Below are the code and all the weights of a small trained network. Each question names an input and a class and asks about switching units off, where a switched-off unit gives its printed mean instead of its output.

import numpy as np


def w(rows, s, z=0):
    codes = np.array(rows[::2]) - 128.0
    scale = np.full(codes.shape[1], s)
    scale[-1] = z or s
    return codes * scale


def f(y):
    return y / 2 * (1 + np.tanh(0.7978845608 * (y + 0.044715 * y**3)))


def log_softmax(a):
    a = a - a.max(-1, keepdims=True)
    return a - np.log(np.exp(a).sum(-1, keepdims=True))


def net(x, mask):
    res = np.array(x, float).reshape(1, 8) / 4 @ E
    y = f(res @ A[0][:, :-1].T + A[0][:, -1])
    res = res + np.where(mask, y, B[0][:, -1]) @ B[0][:, :-1]
    return log_softmax(res[-1] @ U[:, :-1].T + U[:, -1])


A, B = {}, {}
E = w([
[131,132,133,135,124,134],'x0',
[127,124,121,138,130,132],'x1',
[127,102,69,54,146,255],'x2',
[127,122,120,132,129,121],'x3',
[159,38,175,187,250,111],'x4',
[30,85,213,133,23,182],'x5',
[128,132,132,156,114,141],'x6',
[130,119,122,98,137,109],'x7',
],0.0069)
A[0] = w([
[191,60,199,151,160,135,139],'N0',
[137,200,139,75,76,97,161],'N1',
[45,116,211,103,126,134,25],'N2',
[98,112,189,101,200,129,160],'N3',
[132,107,93,74,145,214,48],'N4',
[74,119,166,169,100,174,6],'N5',
[241,254,128,169,186,170,168],'N6',
[153,81,100,106,159,222,67],'N7',
[70,175,203,128,192,89,2],'N8',
[116,154,156,74,157,168,225],'N9',
[99,185,137,219,128,190,237],'N10',
[83,95,157,142,117,189,15],'N11',
],0.0094,0.0033)
B[0] = w([
[194,145,19,246,61,152,240],'N0',
[191,150,63,223,129,193,203],'N1',
[31,126,69,67,182,60,189],'N2',
[149,153,65,117,179,219,200],'N3',
[140,168,205,170,127,113,209],'N4',
[31,163,119,105,199,120,171],'N5',
[2,69,164,26,165,133,253],'N6',
[162,240,185,143,109,55,219],'N7',
[158,197,135,156,136,57,142],'N8',
[186,88,146,143,173,130,194],'N9',
[117,85,140,133,109,186,191],'N10',
[68,149,104,121,145,56,171],'N11',
],0.0079,0.0053)
U = w([
[18,113,75,67,178,106,3],'0',
[142,155,90,165,106,187,201],'1',
[186,185,2,204,74,229,30],'2',
[175,253,247,177,91,59,87],'3',
[149,31,144,134,68,208,235],'4',
[166,77,110,134,62,171,173],'5',
[153,64,138,123,66,159,157],'6',
],0.0079,0.0045)

Each question gives the input, the list of numbers given to net, and the class t.
The units are the neurons (one row each of A and B). Each row of codes is followed by its name. A weight is (code - 128) times the scale printed after its matrix; where a second scale follows, it is the last column's (A, B and U).
mask holds one flag per neuron, in row order. A switched-off neuron (its flag False) gives its mean, the last column of its row in B, instead of its output. The means were averaged over made-up inputs and are rounded, as every weight is.
A unit's drop is (log p(t) with every unit on - log p(t) with that unit switched off) / (log p(t) with every unit on - log p(t) with every unit switched off).
The circuit of an input: a set's keep is (log p(t) with only the set's units on - log p(t) with every unit switched off) / (log p(t) with every unit on - log p(t) with every unit switched off). Starting from all 12 units, units are removed one at a time, each time the one whose removal leaves the highest keep (on an exact tie, the one counted first), for as long as the keep stays at least 0.8.
circuit, biggest first: the units of the circuit, biggest drop first
unit that matters most: the unit with the biggest drop
top k neurons: the k neurons with the biggest drops, biggest first
drop of u: that unit's drop, to one decimal
input [6,-6,8,-4,1,-4,-2,-1], class 3: circuit, biggest first : N7, N4
input [2,-4,-7,4,-8,0,7,-2], class 2: circuit, biggest first : N1
input [4,-3,6,1,-1,6,0,0], class 0: circuit, biggest first : N2, N11
input [2,-5,1,-8,-5,-7,3,2], class 0: top 2 neurons : N6, N0
input [-6,-5,-3,6,4,7,2,3], class 0: top 3 neurons : N2, N5, N1
input [-5,-1,7,2,-6,-6,3,5], class 3: top 2 neurons : N4, N7
input [1,-4,-7,3,7,-2,-5,2], class 2: top 2 neurons : N0, N3
input [-1,-6,2,-7,8,7,0,8], class 2: top 3 neurons : N0, N6, N3
input [-4,-2,-6,-8,8,7,-8,-3], class 1: circuit, biggest first : N0, N3
input [2,-7,-6,6,-3,8,2,-4], class 0: top 2 neurons : N2, N5
input [5,-4,2,5,-8,8,4,-7], class 0: circuit, biggest first : N5, N2
input [-8,-3,-6,-6,6,-4,-1,-8], class 4: top 3 neurons : N6, N7, N1
input [-5,-2,6,-7,6,8,5,8], class 0: top 4 neurons : N2, N11, N5, N1
input [-1,6,5,-8,4,-8,2,2], class 0: unit that matters most : N6
input [-4,-2,-2,-8,-8,5,-3,8], class 2: top 2 neurons : N1, N6
input [-3,-4,8,-3,-7,8,4,0], class 0: top 4 neurons : N2, N5, N11, N0
input [2,2,6,-2,4,-6,0,-5], class 0: top 2 neurons : N6, N1
input [-6,-8,8,-6,1,3,-4,-5], class 3: drop of N4 : 0.2
input [1,-7,3,-6,-3,-1,3,-7], class 4: drop of N0 : 0.3
input [7,-4,5,8,8,0,0,-8], class 2: drop of N0 : 0.7
input [-1,-6,8,4,-7,-4,3,-2], class 3: unit that matters most : N4
